Each row has a name. Each piece below is followed by the name of the row it came from, unless a question asks for something else. Each question is about the rows just above it. Places in a row count from 1.

rov: [165  86 170 191 150 120  91  88 144 110  92  74 122 159  79 146 152 151
 120 160 184 114 108 122 220 157 112 190 115 186 162  74 107]
vez: [156 146 172 153 127 114 131  75 138 106 152 143 129 140 101 153 127 131
 104 165 138 121 116 140 126 136 144 136 159 126 144 103  97]
sofi: [124 152 113 107 104 131 143 132 129  71 161 178 118 123 141 138 117 121
 115 119  95 133 146 135  76 110 150  90 135  94 104 149 151]
fedes: [151 129 141 115 140 171 133 148 152 150 184  73 111 159 161 131 104  92
 160 140 137 146 106 112 128  85 200 146 178 164  94 130  59]
Gize: [159 148 200 164 150 104 133  59 131 106 140 111 152 137  94 146 128 128
 112 184 160 115  92 141 146 151 130 161 178 140 171  85  73]
Ris: [160  92  73 220 170 146  88 161 152 157 122 114 191  79 144 190 120  74
 115 184  86 122 108  91 120 112  74 110 151 159 150 186 165]
navag: [118 126 156 133 113  94 141 133 114 106 155  86 136 143 132 123 148 108
 110 124 142 157 123 112 139 103 127 111 102 141 156 156 133]
mib: [132 103 135 148 151 127 112 126 127 130  96  80 137 134 115 119 140 135
 140 135 160 123 111 121 180 144 105 165 118 162 150 107 106]
kef: [ 78 114  25  64  95 160 131 227 119 162 122 163 102 107 187 100 122 122
 152  48  72 149 178 112  81  92 128  70  69  98  65 196 213]
rup: [106 157 127  94 136 124 156 139 110 141 141 132 156 103 156 108 114 110
 143 126 113 133 118 133  86 123 123 112 155 102 133 148 142]
Vok: [155 131 225 208 142 101 111  20 152  82 142 115 128 166  54 178 141 146
  85 205 178 107  95 144 181 160 143 178 170 161 175  55  44]
Put [ 74  74  79  86  88  91  92 107 108 110 112 114 115 120 120 122 122 144
 146 150 151 152 157 159 160 162 165 170 184 186 190 191 220] back in order: which row is it?	rov
Which row holds these entries in another order? [ 86  94 102 103 106 108 110 110 112 113 114 118 123 123 124 126 127 132
 133 133 133 136 139 141 141 142 143 148 155 156 156 156 157]	rup
[ 59  73  85  92  94 104 106 111 112 115 128 128 130 131 133 137 140 140
 141 146 146 148 150 151 152 159 160 161 164 171 178 184 200] is which row reordered?	Gize
Where in the named rows is [82]?	Vok, 10
[160  92  73 220 170 146  88 161 152 157 122 114 191  79 144 190 120  74
 115 184  86 122 108  91 120 112  74 110 151 159 150 186 165] is in which row?	Ris
Row and place of [70] in the named rows:	kef, 28
[156 146 172 153 127 114 131  75 138 106 152 143 129 140 101 153 127 131
 104 165 138 121 116 140 126 136 144 136 159 126 144 103  97] is in which row?	vez

loti: [ 67 138  71 195 162  70 182 179]
sufo: [ 70  71 195 182  68 138 162 179]
gutis: [173 186 126 129 109 139 159 159]
vutav: [160 135 140 106 104 167 129 119]
Laz: [ 99 157 132 114 131 127 124 101]
zetut: [134  98 112  81 182 151 139 107]
sudaz: [118  85 123 137 122 141  97 144]
Redot: [ 85 137 117  97 144 123 141 122]
Bapa: [107 124  98 149 108 134  90  36]
piv: [123  75  75  95   9  53  59 165]
Which row holds these entries in another order? [ 70  71 162 179 195 182  67 138]	loti
[ 67 195 182 138  70 179 162  71] is which row reordered?	loti
Put [104 106 119 129 135 140 160 167] back in order: which row is it?	vutav
Where in the named rows is [108]?	Bapa, 5
[101  99 157 132 114 131 127 124] is which row reordered?	Laz
Which row holds these entries in another order? [144 118  85 123 137 122 141  97]	sudaz
Where in the named rows is [186]?	gutis, 2

Mibok: [109 161  82 114 133 188  99 145 136 104 111 172 121 111  99 109 138 122
 139 132 123 166 114]
pizo: [145 108 117 133 108 111  68 126  87 138 131 142 109  92 119 132 121 132
 136 119 136 193 118]
pevo: [ 99  82 138 109  99 138 132 123 121 166 109 136 104 114 122 188 111 133
 145 111 114 161 172]
Which row holds these entries in another order? [ 82  99  99 104 109 109 111 111 114 114 121 122 123 132 133 136 138 138
 145 161 166 172 188]	pevo
Which row holds these entries in another order? [126 118 132 136 109 111 136  92 119 138 131 108  87  68 193 117 108 121
 145 142 133 119 132]	pizo
[ 99  82 138 109  99 138 132 123 121 166 109 136 104 114 122 188 111 133
 145 111 114 161 172]	pevo
Put [ 82  99  99 104 109 109 111 111 114 114 121 122 123 132 133 136 138 139
 145 161 166 172 188] back in order: which row is it?	Mibok
Which row holds these entries in another order? [133 138 166 138 109 111 104 132 122 111 114 136 109 114 145 121  99 172
  82 161 188  99 123]	pevo

fumo: [149  96  97 148  83 148  70 194  30]
vefep: [136  70  82 143 123  75 168 174 109]
deden: [ 75  83 123  70 174 109 136 168 143]
Lak: [ 83 149 194  30 148 149  96  29  70]
[82] is at row and place	vefep, 3
[ 29  70  83 149 194  30 148 149  96] is which row reordered?	Lak
Which row holds these entries in another order? [143  75  83 123  70 174 109 136 168]	deden
[149  96  97 148  83 148  70 194  30]	fumo
[ 75  83 123  70 174 109 136 168 143]	deden

voke: [139 145 144 136 144 143 139 113]
sinel: [127 120 144 153 145 139 101 138]
lozof: [139 120 144 144 113 139 101 136]
[139 145 144 136 144 143 139 113]	voke
[101 113 120 136 139 139 144 144] is which row reordered?	lozof
Row and place of [143] in the named rows:	voke, 6
[139 120 144 144 113 139 101 136]	lozof
Which row holds these entries in another order? [113 139 136 144 145 143 144 139]	voke
[138] is at row and place	sinel, 8

fudav: [201   8  51 110  74 142 151 207  62 122 108  53]
vuzez: [126 125 123 137 121 124 126 127 124 132 123 124]
zur: [ 81 210 180 125 167 118 112  76 170 132 141 177]
[110] is at row and place	fudav, 4
[122] is at row and place	fudav, 10

Mun: [122 106 130  57 140 149 101 142]
rasi: [ 96 156 131 117 136 113 144 121]
godut: [ 95 114 122  35 117 101  95  39]
tigu: [ 39 101 141  95 117 123  35 114]
Fuv: [127 123 113  90 116 141  82 122]
Fipad: [162 118 166 206 138 120 223 171]
Sor: [141  79 125 149 151 118 155 104]
[142] is at row and place	Mun, 8
Where in the named rows is [144]?	rasi, 7
Row and place of [57] in the named rows:	Mun, 4
Which row holds these entries in another order? [101  95  39  95 114 122  35 117]	godut
Where in the named rows is [131]?	rasi, 3
[104] is at row and place	Sor, 8

Sef: [116 112  80 205  88  93]
mer: [131 114 138  38 143 180]
Pogef: [179 174 140 121 103  52]
gos: [122 137 109  61 106 202]
Rab: [143  38 138 131 114 179]
Kofas: [131 184 138  38 143 180]
Nizi: [202  61 138 106 109 122]
Bomed: [179 183 139  94 152 164]
fiv: [137  61 105 202  90 109]
mopad: [112 115 205  93  80  89]
dero: [105 183 152 176  79  78]
Which row holds these entries in another order? [ 61  90 105 109 137 202]	fiv
Which row holds these entries in another order? [202 106  61 109 137 122]	gos
[52] is at row and place	Pogef, 6
[179 174 140 121 103  52]	Pogef
[ 38 143 179 138 114 131] is which row reordered?	Rab
Put [143  38 131 179 114 138] back in order: which row is it?	Rab
Which row holds these entries in another order? [ 38 114 131 138 143 180]	mer

Reb: [180 114 131  90  67 155 178 126 117]
tevo: [114 131 179 126  90 178 155  67 117]
tuli: [187 100 177  29  97 168 176  85 104]
[187] is at row and place	tuli, 1
[117 126  90 131  67 178 114 180 155] is which row reordered?	Reb
Row and place of [168] in the named rows:	tuli, 6
Which row holds these entries in another order? [176  85 100  29 104 168  97 177 187]	tuli

lebez: [185 179 185  89  17 109 122 112]
ziber: [155  69 161  78 187 121 124 103]
lote: [ 56 137 132 191 165 183  99 180]
razo: [162 129 122 120 120  86 128  49]
navan: [ 60 136 123 167 205 163 114 171]
duna: [145 115 166  77  81 124 137  86]
neki: [121  89  22 213 223 150 134 237]
pimef: [162 154 151  63  64 109 155 120]
Sopu: [160 187 140  95  46  42 165  93]
fab: [ 74 156  85 179 164 141  89 138]
taluf: [110  89 185  17 112 122 179 185]
Giveb: [ 90 101 113 167 203 197 135 168]
Which row holds these entries in another order? [112 122 179 185 110  89 185  17]	taluf
Which row holds these entries in another order? [185 109  89 122 112 179  17 185]	lebez
[168] is at row and place	Giveb, 8
Where in the named rows is [128]?	razo, 7
Row and place of [136] in the named rows:	navan, 2
Where in the named rows is [140]?	Sopu, 3
Row and place of [191] in the named rows:	lote, 4

gavuv: [165  44 129  63 121]
Vit: [153  42 107  71 105]
Nagup: [ 88  58  57  96 111]
nupu: [ 88  58  94  96 110]
gab: [ 81  64 100 117  92]
votof: [153  42 107  63 132]
[71] is at row and place	Vit, 4
Which row holds these entries in another order? [ 44  63 121 129 165]	gavuv
[94] is at row and place	nupu, 3

Lazir: [ 89 104 119  90 165 185 157]
Vibo: [234 181  53 149 113 235  71]
Nog: [116  65  78  77 126 163 231]
[235] is at row and place	Vibo, 6
Put [119 165  89 185  90 157 104] back in order: which row is it?	Lazir
[234] is at row and place	Vibo, 1

ripa: [132 131 147  24 118  74 141]
Pusa: [141 132 118  23 131 147  74]
fof: [120 118 115  75 148  85 122]
Put [118 115  75 148  85 122 120] back in order: which row is it?	fof
[141 132 131 147  24 118  74] is which row reordered?	ripa

gofu: [ 78  72 107 103 157]
nolov: [156 107 103  72  78]
Rir: [214 124  71 146 184]
dil: [184 161 215 145 124]
komi: [ 95 107 104  72  78]
Which row holds these entries in another order? [124 184 161 215 145]	dil
Which row holds these entries in another order? [ 72  78 103 107 157]	gofu
Row and place of [71] in the named rows:	Rir, 3
Where in the named rows is [156]?	nolov, 1
Where in the named rows is [145]?	dil, 4
Which row holds these entries in another order? [107 103  72  78 156]	nolov
Put [103 157  72 107  78] back in order: which row is it?	gofu

